Each row was made from one walk, in order. Every step used is in the known rows, and no mark comes twice. Write each row's walk.
Known rows:
g-b-r-s-v-e-w-t: [ 31.8  25.3   1.8  10.3 -16.3  23.5 -36.8   3.0  47.6 -31.0  21.6 -28.2
 -14.4  -9.9  -5.8   5.9   1.0 -31.9  41.9  22.9   6.1   8.5  -4.3  -4.7
  -3.2 -30.3  31.3 -22.8   1.6   5.3   0.5   3.9  26.9  -6.2   8.8  -6.4
 -17.7   0.0  13.3  29.2  39.9  41.1]
v-x-r-b-s-g-w: [  2.0 -15.2  -6.8  -0.3  -9.2  20.4   1.5   1.8  16.2 -48.5 -12.3   0.1
  12.6   0.4 -35.6  -9.8 -16.5  22.1   6.6  20.6  27.0  -0.7 -11.6  35.2
  32.3 -16.0 -22.4 -25.7  16.2  12.5  29.4 -16.5  10.6 -23.7  -3.4 -10.4
  10.5 -21.3  -4.8  21.5  32.7  17.8]
r-x-v-e-w: [ 23.5  -7.9  11.8   3.8  -9.7  18.5 -36.9   5.2  10.6 -51.8 -15.4  -1.6
 -16.9   4.6  -7.3 -22.4  -2.7 -18.2  52.7 -11.6  42.8  11.9 -20.0 -36.3
 -16.3 -25.1  35.0 -10.6 -24.4  42.0 -16.0 -16.9 -24.0  -2.4  12.1 -10.6
 -19.1   3.9  -1.8  -3.1  34.4  31.6]
s-g-w-t-b-r-x-v: [ -3.4  -9.9   1.7  12.4  -4.4  26.0  20.9  26.5  42.8 -65.5  -0.1 -10.2
   9.2  -6.1  -0.6  -2.1   5.3  12.4  37.7  18.0   2.8 -19.7  -9.1  -7.9
   9.0  -4.2 -15.0 -59.2   8.3  16.3   1.7  -4.6   4.1 -12.6  10.5 -11.8
  20.6 -10.8  -0.4  -5.1  39.0   5.3]
g-w-t-s-v-x-r-b: [  5.3  14.4  -5.8   3.8  -7.3  20.9 -17.9  26.1  28.8 -43.4  24.6 -37.6
 -11.6 -14.7  12.3 -21.6  16.7  -6.0  45.7  21.4   3.9   9.9 -24.0 -14.6
  13.9 -20.9 -37.5 -22.7  34.8  22.8  21.5   5.3   8.4 -47.0  19.4  -2.8
  11.9 -16.6 -16.6  18.4  52.9  24.6]
g-w-b-r-e-v: [ 30.0 -11.7 -20.9  10.8  -9.6  19.0  -7.3   2.9  13.0 -71.7 -34.8 -11.2
   0.7  48.1 -11.8  -4.4  12.9  -1.6  22.7  31.2  -8.7   3.5  -8.6 -30.6
  33.2 -24.9  -6.5 -10.2 -30.5  46.7  10.9 -17.3   9.1 -19.4   0.8  -4.3
  -5.6 -22.4  16.2  -8.8  10.8  32.0]
s-w-t-g-b-r-e-v-x: [ 44.0  40.5 -26.1  -0.9 -27.5  28.9 -11.2   5.1  44.4 -49.3  -8.0 -35.0
 -30.8   8.9  17.9  -3.4  39.2  13.6  36.3  27.2   8.2   7.2  -5.3  -6.8
  -4.3 -26.1 -22.0 -14.1   7.1  56.0  19.3  12.6   9.6 -20.6  -7.8  28.9
  12.9  -3.8   5.5  11.3  -2.7  26.7]
e-w-b-r: [ 23.5   3.0 -17.6   2.0  -5.1  51.2  -3.1 -15.3   7.9 -53.5  -6.2  -9.1
   4.2  29.7 -23.2  14.4  -5.9  -6.1  25.6  21.5  27.6  -0.5  -5.6 -31.2
  29.6 -22.6 -12.7  14.5  14.7  20.1  11.8 -11.0  18.6 -12.5 -13.8 -10.1
 -21.4  -4.7   3.5   1.2  31.4  34.9]
b-r-w-x-v: [ 11.4  11.2  28.0   1.6   2.7   8.6  19.6  14.0  35.5 -57.1  -6.6   6.5
 -11.6  -4.3 -14.2  -4.0   9.6   3.6  24.5  17.9 -13.5 -28.7 -26.4  -6.1
   4.7  -7.0  -7.5 -32.7  10.5  29.1  -2.1 -11.8   4.9  -9.3   2.4 -31.6
  21.7  -3.2 -17.0 -22.4  41.6   4.0]
w-x-v-e-r-b-s-g: [ 22.5 -26.5  32.8   0.1  19.9  51.6  29.4 -17.3  44.6 -52.9   5.4 -15.5
   8.2  -1.6  -5.2  10.8  21.6  46.5  -5.3  26.5  22.8  -7.7  -1.6  25.0
  45.6 -28.6  13.9 -15.7   7.4  34.6   3.6 -14.4 -10.7  -4.9  -3.5   2.0
  17.9  -5.9  31.3 -16.2  46.8  13.0]
e-v-x-r-w-b-s-t-g: [ 47.0   1.7 -27.7 -11.6 -19.7  42.8  13.6   5.6  34.6 -50.4 -29.4 -33.9
  10.6  -5.8  11.2   6.6  27.7  45.1  28.3   6.5  -7.9  17.4  -7.9  -6.1
  17.4 -20.7 -26.3  -6.4  31.7  38.8  32.0  11.4 -12.6 -17.5 -18.7  12.1
  32.6  -5.2 -12.3  -2.1  17.8  40.2]
s-g-w-x: [  4.6  25.0  21.0  -8.7 -11.8  32.8  11.3   3.3  11.6 -41.5 -22.5  13.2
  -2.6 -18.0 -21.1  -1.7  -2.8  18.1  17.9  34.2  16.6 -11.7  -1.1  28.2
  19.3  -3.8 -20.6 -31.4  14.6   4.4  27.1 -21.0   2.1 -25.7 -11.3  -2.1
  -1.1  -6.7 -12.3  -2.0  32.7   6.7]
x-r-v-e-w-b-s-t: [ 33.7   5.5 -16.5 -18.2 -10.0  26.4 -15.6  -2.0  47.3 -44.6   5.0  -8.4
 -15.0  11.7  -5.7   7.5  -0.2  32.3  14.3  -3.2 -16.5  13.8 -20.1 -13.8
  28.4 -16.3   5.9  -2.4   6.5  15.9  12.9  -2.8  26.4   8.8  18.1 -19.4
   6.0 -17.7  25.1 -11.3  38.1  42.7]
x-v-e-w-t: [ 24.5  20.6   8.2   5.3 -22.8  13.4 -38.5   0.1  45.2 -14.6   0.3 -19.8
 -15.9 -20.3  14.6  -3.9   6.4 -28.2  35.2   1.8  12.3   4.1  -4.0   2.0
 -26.1 -19.7  34.5 -25.6  -9.4   8.5  -6.1   0.1  16.8  11.1   8.5  -7.3
  -8.5   4.8  19.6  18.1  36.6  30.0]
e-r-w-t-g-b-s-v-x: [ 45.2  42.5  -5.1  -5.4  -1.0  24.1  -6.7   7.8  38.4 -36.3  23.8 -25.7
 -35.0 -15.9  10.8   4.2  24.7   5.9  22.1  22.0   8.1  -8.9  -7.5  14.8
 -10.0 -30.4 -20.5  -4.9  21.8  31.5  23.4  19.1   6.4 -22.2   4.4  16.9
  13.7   4.1 -14.9  16.4  10.1  16.0]
e-v-x-r-s-w-t: [ 21.6  30.6  -3.8   2.9 -26.5  22.8  -8.1  28.7  66.1 -13.7  21.8 -38.2
 -22.8  -9.4   5.0   1.7   7.3 -10.4   7.2  17.1 -13.8   5.1  -5.2   5.4
   3.4 -13.8  -6.0 -27.9  31.0  12.9  -2.8  19.5  31.5 -29.5   1.4   1.6
  25.5   2.1  19.5  35.0  27.9  26.7]
t-s-w-x: [ 10.5  31.1  32.6  -8.0   2.0  42.3  15.0  24.8  34.8 -23.4  -7.6  -5.5
 -26.4  -7.1  -0.7  -0.8   8.8  11.6  22.9  36.2   3.2  -8.2  -8.6   4.6
  14.1  -6.5 -21.9  -4.7  33.4  16.5   6.7 -15.6 -16.6 -22.8   5.0   6.5
   9.2  24.9 -17.1  11.6  30.5  17.6]
w-t-s-g-b-r-e-v-x: [ 31.6  32.0 -17.3  -4.7 -26.8  31.0  -8.3  -2.7  49.3 -44.4  -4.8 -36.3
 -35.6  18.6  19.3  -0.9  42.2  19.5  31.1  37.0  12.4  11.4   4.6   1.9
   5.6 -39.2 -14.3 -17.0   4.2  39.9  30.7  14.9  18.0 -24.2  14.4  31.4
  10.7  -4.3  15.9  16.2  -1.1   4.3]
t-b-s-w-x-r: [ 30.6  31.8 -18.1  18.5 -22.8  52.4  25.3   3.7  43.5 -35.9  11.0 -50.8
   0.4  -7.9  -1.3  -3.5  11.2   3.0  15.5  24.3   9.9  12.6 -32.3  -5.6
  45.9 -12.9 -37.1   0.9  48.7  10.0  19.1  -5.6  21.7 -22.8  -8.7 -11.5
  29.3   6.7 -14.5  11.5  49.6  41.9]
t-b-s-w-x-v-e: [ 26.2  18.1  30.8  17.8  17.0  13.5  -3.0   0.7  47.6 -32.7  -3.2 -15.0
 -26.8  -8.1   3.3  -0.7  29.3  10.2  27.5  22.9  18.1 -22.0 -20.3  -3.2
   6.1  -5.0  20.9  -4.9   3.1  21.4 -18.6 -31.5 -14.0  25.1  15.8  -0.3
   2.8  18.8  11.7 -13.1  52.2  33.6]
e-r-s-t-g: [ 27.9 -19.7 -22.8  -6.7  -2.9  30.0  16.9   4.3   8.1 -15.6 -17.5 -35.6
  19.0 -19.0   3.3   8.2  17.6  34.8  18.9   0.2   9.1  16.3   5.0 -15.5
   7.7  -8.4  -3.3  -9.4  28.1  23.2  24.3  19.1  -9.2 -17.2 -10.9  14.8
  16.0  -3.3  -2.8  -5.6  -3.0  18.9]
s-v-x-r: [ 43.5  35.5 -42.4  20.4 -26.0   4.5   3.8  -6.7  29.9  -9.5  18.8 -45.2
  -9.4 -10.7  16.5  -3.4  18.5 -14.4   8.5  11.8  28.8   5.9 -38.6   3.8
  13.4 -11.7 -29.4  -5.9  31.9   7.6  28.6  13.7  32.1 -28.5   5.8 -18.1
  21.7  -8.5 -20.5   4.2  28.8  25.5]
r-w-x-v-e: [ 22.4  22.1  33.3   8.7   7.1  -7.0 -18.2   0.5  33.9 -36.3  -9.7   5.7
 -23.2 -15.2  -3.8  -6.5  28.0  -3.0  29.8  15.5  22.7 -25.4 -29.0  -3.9
  -4.6  -3.1  26.6 -18.7 -10.8  18.5 -12.7 -19.4 -12.6  17.5  14.7 -14.2
  -2.0  -0.4   4.7 -25.7  51.7  22.6]
t-g-s-v-x-r: [ 44.8  33.0 -46.9  21.1 -16.5  -1.0  12.2  -5.8  28.4  -9.9   7.0 -58.2
  -0.2 -21.3  14.7  -5.0  22.7  -3.9   2.8  22.0  33.0   6.9 -35.1   7.8
  14.6 -20.1 -34.4  -5.7  42.1  14.1  47.0  14.5  30.8 -35.3   5.7  -7.8
  29.9  -8.8 -26.0  12.7  27.9  30.8]
v-e-w-x: [ 26.3  42.6  28.3  -6.9 -19.0  41.4 -17.5  -9.8  13.6 -42.4 -11.3  -6.2
 -28.1  -9.2  -0.2  -6.7  13.5  -0.9  46.7  16.8  31.5  11.4  -9.0 -14.5
  -1.1 -27.6  16.7  -1.3   2.4  27.6   6.6 -15.6  -9.7 -15.1  -3.0   3.8
 -19.0  10.3  -8.3  -4.9  34.6  23.9]
r-w-t-s-g: [  0.4 -26.5  11.2 -10.7  -6.7  28.1   9.8  13.0  54.3 -11.8  -7.9 -17.2
  14.2  -7.6  -3.2   5.8   9.2  21.6   1.9  31.6  10.7  -0.5   0.5  35.9
  24.2 -10.1   4.9 -32.0  21.2  -0.2  10.4  -9.3  -9.9  -8.8  12.6   6.7
  25.0   4.8  11.8  26.5  23.8  -4.0]
w-b-s-g: [ 14.6 -25.3  14.9 -15.8   7.3  50.2  29.1 -18.5  25.7 -31.4  -4.3  -4.6
  15.8   7.8 -10.6  13.0   1.1  48.8 -32.2  24.7  11.1  -1.1  15.6  29.8
  43.1 -13.5  -2.8   1.2  12.8   5.2   6.6 -11.3  -5.4   2.3 -10.9  10.3
  19.9  -1.9  28.2  -5.3  31.2   9.3]
b-s-v-x-r-w: [ 21.9  23.7 -15.7  -5.2 -27.5  -2.5 -13.5  18.6  37.1 -50.9  20.6 -15.2
 -10.0  -0.1 -25.3 -13.6   1.5  -6.9  15.0   3.5   0.3   3.3 -57.3  -3.9
  20.4 -18.4 -16.0 -10.8  24.8  27.9   4.7   3.2   8.9 -25.1   2.5 -27.2
  32.1 -19.0 -30.0  18.1  29.2  22.8]
w-b-s-t: [ 11.6   7.6  -5.2 -24.7  -0.2  21.0   2.9  -5.2  30.4 -18.8   2.0   6.9
 -16.7   2.8   0.8  17.0  -6.4  43.2  -9.7  -1.0 -33.9   4.7   0.0   0.6
  21.9  -8.8  -2.7   1.6   9.2  -4.5  11.0   0.1  17.8  12.9  14.4  -2.9
   4.5  -7.5  22.7  -4.9  18.3  24.8]
g-s-w-t-b-r-v: [ 10.4  -2.2 -23.5   6.4  11.0   2.6   0.3  37.8  69.8 -50.3  32.9 -36.3
   8.1  27.7 -20.8   8.6  14.2  12.2  31.7  26.2 -28.9 -12.5 -22.6 -12.7
  27.1   1.6 -12.4 -26.8  26.2  44.2   1.6 -15.3  41.5  -9.4   8.3 -16.1
  25.3 -18.8  14.8   8.3   8.5   9.7]
w-x-v-e-r-s-g-t: [-14.9   6.3  -5.2  -3.4   4.8   0.6  12.5 -23.1  30.5 -29.3   0.0 -28.6
   6.8 -26.6 -15.4  -1.5   2.2  26.6   5.9  10.1   5.9 -21.6  -5.1  18.0
  33.2 -16.1  16.5 -42.9  22.2   1.5   7.0   7.4  42.5 -10.1  20.5 -10.0
  12.1 -11.8  32.8   0.7  12.4  14.1]
e-v-x-r-w-t-b: [  0.2  24.2 -28.2   2.6 -29.4  39.5 -15.9  35.6  56.2 -39.2  16.6 -60.2
 -17.1  -9.3   9.6 -11.4  25.2  -3.5  49.4   8.4 -28.9  13.6  -8.0 -30.9
   6.5  -6.8 -28.3 -18.6  33.4  24.2  -8.8 -13.7   9.6 -17.7   4.1  32.4
  22.9  10.9   2.6  40.2  14.5   8.9]
x-v-e-r: [ 38.1 -15.3  -2.9  25.1  30.0  27.0 -11.0 -11.0  11.3 -25.6 -10.3 -14.3
 -12.6  -6.3  -6.4   0.4  21.4 -27.8  13.2  -1.1  61.2 -23.6 -10.0 -22.1
   6.9 -17.1  13.5   5.1 -22.6  26.9   8.1   4.1   6.2   3.8  12.8  -5.6
 -20.9  -0.1  32.3 -25.6  26.3  17.0]
v-x-r-b-s-t: [ 11.3  15.9 -13.8 -15.0 -12.4  11.0   1.7  -4.9  46.2 -24.0  23.1 -15.4
 -19.0  -2.7  11.2  11.1   7.2  46.0   8.6  -6.4 -29.4  17.8 -21.1   2.5
  23.1 -22.2  -1.8 -10.6  21.8  14.8  15.0   8.7  23.3  -2.2  17.0  -7.5
  16.1 -16.6  12.7   4.2  18.3  24.7]

Which walk is each row?
[ 13.3 -31.4   2.2   6.0  -7.0  38.5  17.3  -6.9  53.5 -39.2  13.5 -43.4
  13.3   7.5 -24.8  11.3   8.6  28.4   8.9  29.6  26.2   6.7  -3.6   0.7
  39.2 -20.5  30.7 -29.9  26.8  23.0  -9.9 -17.9  12.7 -13.7   1.8   1.1
  16.4  -2.3  28.9  13.5  34.7  10.1]	x-v-e-w-t-b-r-s-g
[ -1.3   0.2 -13.5  -1.7   6.8  41.6   2.4  21.8  37.1 -32.8  15.0 -48.7
 -28.1 -10.9  -3.4  -3.0  19.5  26.9  38.6   5.7 -14.6   6.5  -3.5 -52.4
  19.8  -0.2  -4.9  -9.3  30.0  21.2 -10.5 -23.6   6.5  -6.8  27.1  28.3
   3.3  13.5  19.4   4.3  18.0   6.6]	w-x-v-e-r-s-t-b
[-17.9  10.8 -21.2  -9.5 -21.7   6.7  10.9 -21.7  25.7 -30.9   3.1 -38.2
  17.0 -20.6 -19.0  -8.1 -13.0  25.4  11.2   5.8  -3.0   4.2 -11.4  15.0
  39.6 -21.3   6.6 -40.5  36.4  -0.4  12.2   7.6  47.9 -24.8  10.8 -15.2
  18.9 -14.0  13.7  19.9   8.9  21.3]	e-w-x-r-s-g-t
[ 15.4  19.2  10.1   4.9   1.7  46.3 -14.6  24.8  21.0 -49.9  15.1 -15.7
 -16.9 -13.9  21.3  -0.5  25.4  -9.4  46.2  16.3  48.8  -0.4  -1.4 -28.3
   5.6 -30.4   0.9 -25.1 -10.3  10.1  18.0  31.9 -17.6 -31.7  30.7  18.5
 -12.9  -7.9  11.4  -1.3  28.4  11.0]	w-t-s-v-e-r-x
[ 25.1  10.1   7.4  -0.6   8.0  63.5  -8.5  19.8  -3.8 -80.5  -3.7  -4.6
  -4.6 -10.1   1.3  -5.7  15.9   6.4  42.8  16.8  58.0  -2.7   2.6 -33.5
  16.2 -28.9 -17.6 -13.4  -9.4  22.6  24.7  23.3 -29.4 -34.4   9.6  20.5
 -13.7 -15.2   2.9 -14.7  37.7  28.0]	t-g-w-b-s-v-e-r-x
[ 17.0  14.7  11.0  -2.1   9.0  56.0 -14.8  20.4  -2.0 -78.0   5.7   4.7
 -15.6  -3.9  -3.9  -6.2   8.2  -0.4  35.7  14.2  52.3  -5.8  -0.3 -34.5
  18.1 -28.8 -13.3 -13.2 -16.1  16.4  18.8  20.8 -19.3 -33.4  18.7  14.4
 -19.4 -17.9  10.2 -13.2  38.8  22.3]	g-w-b-s-v-e-r-x
[ 14.4  -2.0 -27.3  -0.9 -15.4  15.3  -6.8  12.2   7.5 -44.8 -29.0 -11.6
  14.0 -16.0 -17.3 -10.3  -4.7  23.1  38.0   9.3  14.6   7.6 -14.0  13.7
   9.5 -10.4 -33.8 -24.1  26.3  18.4  42.8  -3.8   1.7 -21.8  -8.2  -4.4
   9.6 -18.3 -27.0  17.6  22.1  36.4]	v-x-r-b-s-t-g-w
[ 28.1 -22.2   7.5   9.5  -1.4  42.8 -25.7   5.0  27.9 -70.0 -17.6  -9.4
  -7.2  13.4 -20.2 -14.9  -0.3 -12.3  63.1  12.0  49.5  10.4 -16.3 -28.8
   7.9 -35.2  24.5 -16.2 -13.2  40.5  -0.1 -19.9 -22.0  -7.4  15.3  -7.6
 -19.3   6.5  -2.5   6.4  45.3  36.6]	t-s-g-b-r-x-v-e-w
[ 48.4  -1.3 -26.4  13.8 -28.0  24.7   7.6  -0.1  31.7 -69.1 -38.4 -36.2
   6.2  27.1   5.5  -7.4  24.7  16.9  26.9  27.8 -15.7  22.9 -19.5 -14.1
  39.0 -35.0  -7.7 -19.3 -14.7  47.3  31.2  -5.3  10.2 -23.9   0.0  -7.9
  20.2 -22.0   3.7  -7.5  17.5  43.4]	b-s-t-g-w-x-r-e-v
[  8.2   3.9  13.2   7.4   6.4  41.4   2.8   2.0  51.3 -38.4  22.2 -44.0
 -16.7   6.0  -0.9   5.0  18.6  15.8  18.6  14.4 -12.2   2.6   3.6  -5.4
  19.0 -35.9  11.9   8.6  15.5  12.6  -3.5  -4.4  10.2  16.7  18.1  16.8
  16.4  15.9  21.9  27.8  23.8  13.2]	x-v-e-r-w-t-b-s
[ 23.6  29.3   3.9   7.3 -24.5  34.2 -35.6   6.6  49.0 -47.2   9.1 -17.5
 -12.7 -16.9   5.9  -1.7   6.6 -26.6  55.5  12.3  13.6   6.4  -2.6  -8.9
 -13.2 -28.0  20.7 -36.3  -7.6   8.9   4.0  11.3  18.5   1.4   6.3  -3.5
 -13.9  -3.8  14.6  18.3  44.4  36.8]	g-b-r-x-v-e-w-t
[ 44.2  22.5   6.7  13.5  -1.9   6.0 -19.9   5.3  58.0 -43.7  17.1 -21.5
  -9.2  11.2  -6.3  -0.6  32.9   4.8  30.4  20.2  24.5  -5.2 -38.5   1.0
  25.8  -6.8  17.4  -7.7   4.0  27.5   0.5  -6.6  13.4   9.1   9.9 -24.3
  12.6 -15.2  16.7 -21.3  49.4  38.9]	b-s-w-x-r-v-e
[ 13.8  44.3 -24.4 -10.2 -25.3  10.2 -20.4  16.2  51.2 -40.2  28.4 -29.9
 -31.0  12.9   3.2   0.8  30.2  17.2  48.5  16.0   9.6  -3.7  -8.9   0.0
 -11.3 -10.2 -23.5 -23.4  29.5  35.5  21.2  10.9  41.8 -18.7   9.3   8.4
  14.6 -15.1   3.9  12.4  -4.4 -11.1]	g-w-t-b-r-v-x
[ 40.3 -12.4   2.9  22.3  25.6  40.7  -5.3  -9.7  17.7 -43.5 -21.8  -7.7
  -8.5 -13.7 -18.6   0.1  17.7 -18.0  17.5  13.3  70.9 -29.6 -11.8  -5.7
  18.0 -16.4   5.5 -11.8 -17.1  29.7  18.7  -8.2   6.0  -6.2   6.4  -7.7
 -19.8  -4.9  29.3 -25.7  40.6  20.3]	s-g-w-x-v-e-r
[ 31.9  15.0  11.3  22.3   7.3  16.8 -12.9  13.1  48.4 -52.3  -4.3  -8.5
  -3.0 -20.3   4.8   1.0  28.6  -3.2  47.7  22.7  30.8 -21.8 -19.7  -6.2
  -1.0  -2.3  11.1 -34.1  -4.6  17.7  -5.5  -2.0 -16.6  16.7   4.6  -2.6
  -0.4  -2.2   7.4 -14.8  56.1  47.7]	s-w-t-g-b-r-x-v-e
[ 18.5  38.8   3.1  -0.6 -20.6  27.4  -8.7  15.8  70.4 -14.3  31.8 -32.5
 -18.1 -20.3  16.3   4.9   8.1   1.4   7.0  15.5 -13.0   1.9 -12.4  23.4
   4.1 -14.9  -9.3 -19.0  33.1   9.6  -1.3  14.0  26.5  -5.2  -2.1  -0.2
  26.0   2.0  16.6  36.0  38.0  38.5]	v-x-r-b-s-w-t
[ 54.9  41.8 -39.4  20.5 -26.4  28.6   8.9  -7.2  42.7 -23.8  20.0 -59.2
  -2.6 -20.4  20.7   0.0  26.1  -6.5  18.0  25.0  18.1  12.0 -21.7  15.1
  16.0 -24.9 -38.0  -7.8  41.3   2.9  45.1  28.8  35.2 -25.1  -2.2  -5.3
  29.3  -5.1 -20.7  13.9  37.8  37.8]	w-t-g-b-s-v-x-r
[ -8.4  -2.0  -8.4  -8.3   3.1   4.5   1.5 -30.3  32.7 -37.5 -12.9 -16.5
  12.2 -13.5 -10.6  -2.9 -10.2  29.9   5.9   2.6  -4.0 -17.7  -5.3  26.6
  29.3 -18.4  15.7 -27.8  11.5   3.5   0.4 -10.2  30.6  14.7  15.1 -13.6
  10.2  -5.2  29.5   8.1  20.4  36.1]	x-v-e-w-b-s-g-t
[  3.4  20.5  -3.3   6.1   6.3  43.4  -6.5  13.1  15.6 -63.4  21.7 -24.6
 -11.8 -10.7  12.2  -2.2  18.2   7.9  46.1   4.6  32.2  -1.6  -5.7 -34.0
  20.7 -30.6  -1.2 -19.0  -4.6  17.6   6.7  20.5  -9.6 -22.8  26.4  21.0
  -9.6  -8.3  13.4   0.0  15.1  18.9]	g-t-b-s-v-e-r-x
[ 47.5   2.0  -8.1  30.3  28.9  38.5 -12.9  -7.7  33.0 -22.7  14.3 -38.8
 -15.5  -7.4   4.5  15.3  25.8 -25.6  18.5  16.2  42.5 -17.1  -8.7 -12.3
  18.8 -26.1  16.5  10.5  -8.8  20.1   6.1  -4.9   9.5   2.3  16.7   7.8
 -21.0   9.3  31.2   0.7  26.5  31.5]	w-t-b-s-v-e-r
[ 16.9 -19.5   8.2  11.0  47.4  23.2 -14.1  14.6   3.5 -49.7   9.1 -25.7
  -0.2 -19.5  -2.3 -10.6  24.4  -1.6  28.7  15.2  26.0  -9.3 -13.9 -35.1
  18.9 -23.5  -5.7  -1.4   0.7  54.3   7.4  -9.1 -21.9 -30.6   9.0  14.6
 -13.6 -13.9  10.8 -10.7  38.6  31.5]	t-g-s-v-e-r-b
[ -5.5  42.7   6.5 -12.6 -20.9  32.6  11.8   4.5  43.6 -65.9   5.7 -13.6
  -2.1 -12.6 -24.2   6.4  11.7  24.9  40.6  29.4 -12.4 -11.5 -29.0   0.9
  37.5 -12.6 -13.3 -31.7  37.7  24.3   3.3 -21.0  10.9 -20.2 -10.8  -3.8
  13.9  -6.5 -14.1  10.1  24.1  14.9]	s-g-t-b-r-w-x
